[[ 2.99 -5.03 -5.43  0.65  4.82 -0.17  7.07 -2.13  2.95 -1.87 -5.99  1.04]
 [-1.26  0.05  0.65  0.05 -2.14  0.05 -2.75  0.27 -2.09  0.93  1.64  0.05]
 [-1.99 -2.09 -0.83  0.62 -3.33  0.12 -3.81 -0.28 -3.91  1.38  1.39  0.74]
 [-1.20  2.35  2.44 -0.30 -2.12  0.08 -3.13  1.04 -1.27  0.85  2.62 -0.46]]
->
[[ 1.04  0.05  0.74 -0.46]
 [-5.99  1.64  1.39  2.62]
 [-1.87  0.93  1.38  0.85]
 [ 2.95 -2.09 -3.91 -1.27]
 [-2.13  0.27 -0.28  1.04]
 [ 7.07 -2.75 -3.81 -3.13]
 [-0.17  0.05  0.12  0.08]
 [ 4.82 -2.14 -3.33 -2.12]
 [ 0.65  0.05  0.62 -0.30]
 [-5.43  0.65 -0.83  2.44]
 [-5.03  0.05 -2.09  2.35]
 [ 2.99 -1.26 -1.99 -1.20]]

[[ 2.56  3.94 -1.65 -3.26  0.60  2.80  4.26]
 [ 3.48  3.34 -2.08 -0.19  1.38  2.54  3.02]
 [-2.60 -4.85  3.14  3.46 -3.72  0.31 -4.70]
 [ 3.72  6.14 -2.29  3.91  3.12  1.76  6.40]
 [-1.50  1.08 -2.82 -4.82  0.13 -2.71  4.29]
 [-0.14 -3.40  4.37 -0.44 -3.00  2.76 -5.36]
 [-0.92 -2.42  2.38  0.72 -3.17  0.88 -5.35]
 [-0.47 -2.83  3.52  2.02 -2.64  3.94 -4.37]
 [-1.34 -2.52  1.09 -0.83 -2.19 -1.76 -2.47]
 [-0.55  2.46 -3.58 -4.53  2.75 -3.29  4.86]]
->
[[ 4.26  3.02 -4.70  6.40  4.29 -5.36 -5.35 -4.37 -2.47  4.86]
 [ 2.80  2.54  0.31  1.76 -2.71  2.76  0.88  3.94 -1.76 -3.29]
 [ 0.60  1.38 -3.72  3.12  0.13 -3.00 -3.17 -2.64 -2.19  2.75]
 [-3.26 -0.19  3.46  3.91 -4.82 -0.44  0.72  2.02 -0.83 -4.53]
 [-1.65 -2.08  3.14 -2.29 -2.82  4.37  2.38  3.52  1.09 -3.58]
 [ 3.94  3.34 -4.85  6.14  1.08 -3.40 -2.42 -2.83 -2.52  2.46]
 [ 2.56  3.48 -2.60  3.72 -1.50 -0.14 -0.92 -0.47 -1.34 -0.55]]

[[ 6.93  5.06  1.36]
 [-3.09  2.34  0.72]
 [-6.14 -0.53  0.15]]
->
[[ 1.36  0.72  0.15]
 [ 5.06  2.34 -0.53]
 [ 6.93 -3.09 -6.14]]

[[ 1.10  0.35  2.02 -1.08 -1.90]
 [-3.30 -0.69 -5.64  3.37  5.00]
 [-3.03 -0.89 -5.49  3.03  5.07]
 [ 3.69  0.90  6.46 -3.63 -5.89]
 [ 4.31  1.32  7.87 -4.30 -7.29]]
->
[[-1.90  5.00  5.07 -5.89 -7.29]
 [-1.08  3.37  3.03 -3.63 -4.30]
 [ 2.02 -5.64 -5.49  6.46  7.87]
 [ 0.35 -0.69 -0.89  0.90  1.32]
 [ 1.10 -3.30 -3.03  3.69  4.31]]

[[-5.52  5.06  7.11  2.58  3.83 -6.87 -3.11  4.81]
 [ 3.87 -3.48 -4.74 -1.76 -2.78  4.85  2.11 -3.28]
 [ 0.60 -0.76 -1.01 -0.37 -0.81  1.41  0.36 -0.70]
 [-1.79  1.59  2.15  0.71  1.12 -2.28 -1.10  1.51]
 [-6.33  5.69  7.85  2.87  4.38 -7.81 -3.52  5.38]
 [-2.88  2.52  3.46  1.28  1.94 -3.41 -1.57  2.39]
 [ 2.47 -2.19 -3.06 -1.12 -1.63  2.90  1.37 -2.08]]
->
[[ 4.81 -3.28 -0.70  1.51  5.38  2.39 -2.08]
 [-3.11  2.11  0.36 -1.10 -3.52 -1.57  1.37]
 [-6.87  4.85  1.41 -2.28 -7.81 -3.41  2.90]
 [ 3.83 -2.78 -0.81  1.12  4.38  1.94 -1.63]
 [ 2.58 -1.76 -0.37  0.71  2.87  1.28 -1.12]
 [ 7.11 -4.74 -1.01  2.15  7.85  3.46 -3.06]
 [ 5.06 -3.48 -0.76  1.59  5.69  2.52 -2.19]
 [-5.52  3.87  0.60 -1.79 -6.33 -2.88  2.47]]

[[-0.78 -2.51  0.94 -0.78 -1.28  0.68  0.39 -0.73]
 [ 0.33  1.40 -0.43  0.27  0.81 -0.58 -0.20  0.41]
 [ 0.88  2.09 -1.19  0.39  0.89  0.21  0.40 -0.32]
 [ 1.47 -0.41  0.29  0.92  0.63  2.41 -0.06 -1.64]
 [-1.90  6.02 -3.61 -2.55  0.28 -2.61  2.79  1.15]
 [ 0.67 -2.61  1.19  0.65 -0.44  1.62 -0.59 -0.78]
 [ 1.00 -0.02  0.72  1.29  1.10  0.12 -1.38  0.32]
 [ 1.47 -0.76  0.42  1.26  0.64  1.52 -0.63 -0.73]
 [ 1.85 -4.19  1.48  0.18 -0.71  6.43  1.20 -5.21]
 [-2.14  4.04 -3.45 -3.60 -1.07 -0.26  4.35 -1.17]
 [-1.48  1.19  0.29  0.28  0.19 -4.44 -1.77  3.73]]
->
[[-0.73  0.41 -0.32 -1.64  1.15 -0.78  0.32 -0.73 -5.21 -1.17  3.73]
 [ 0.39 -0.20  0.40 -0.06  2.79 -0.59 -1.38 -0.63  1.20  4.35 -1.77]
 [ 0.68 -0.58  0.21  2.41 -2.61  1.62  0.12  1.52  6.43 -0.26 -4.44]
 [-1.28  0.81  0.89  0.63  0.28 -0.44  1.10  0.64 -0.71 -1.07  0.19]
 [-0.78  0.27  0.39  0.92 -2.55  0.65  1.29  1.26  0.18 -3.60  0.28]
 [ 0.94 -0.43 -1.19  0.29 -3.61  1.19  0.72  0.42  1.48 -3.45  0.29]
 [-2.51  1.40  2.09 -0.41  6.02 -2.61 -0.02 -0.76 -4.19  4.04  1.19]
 [-0.78  0.33  0.88  1.47 -1.90  0.67  1.00  1.47  1.85 -2.14 -1.48]]
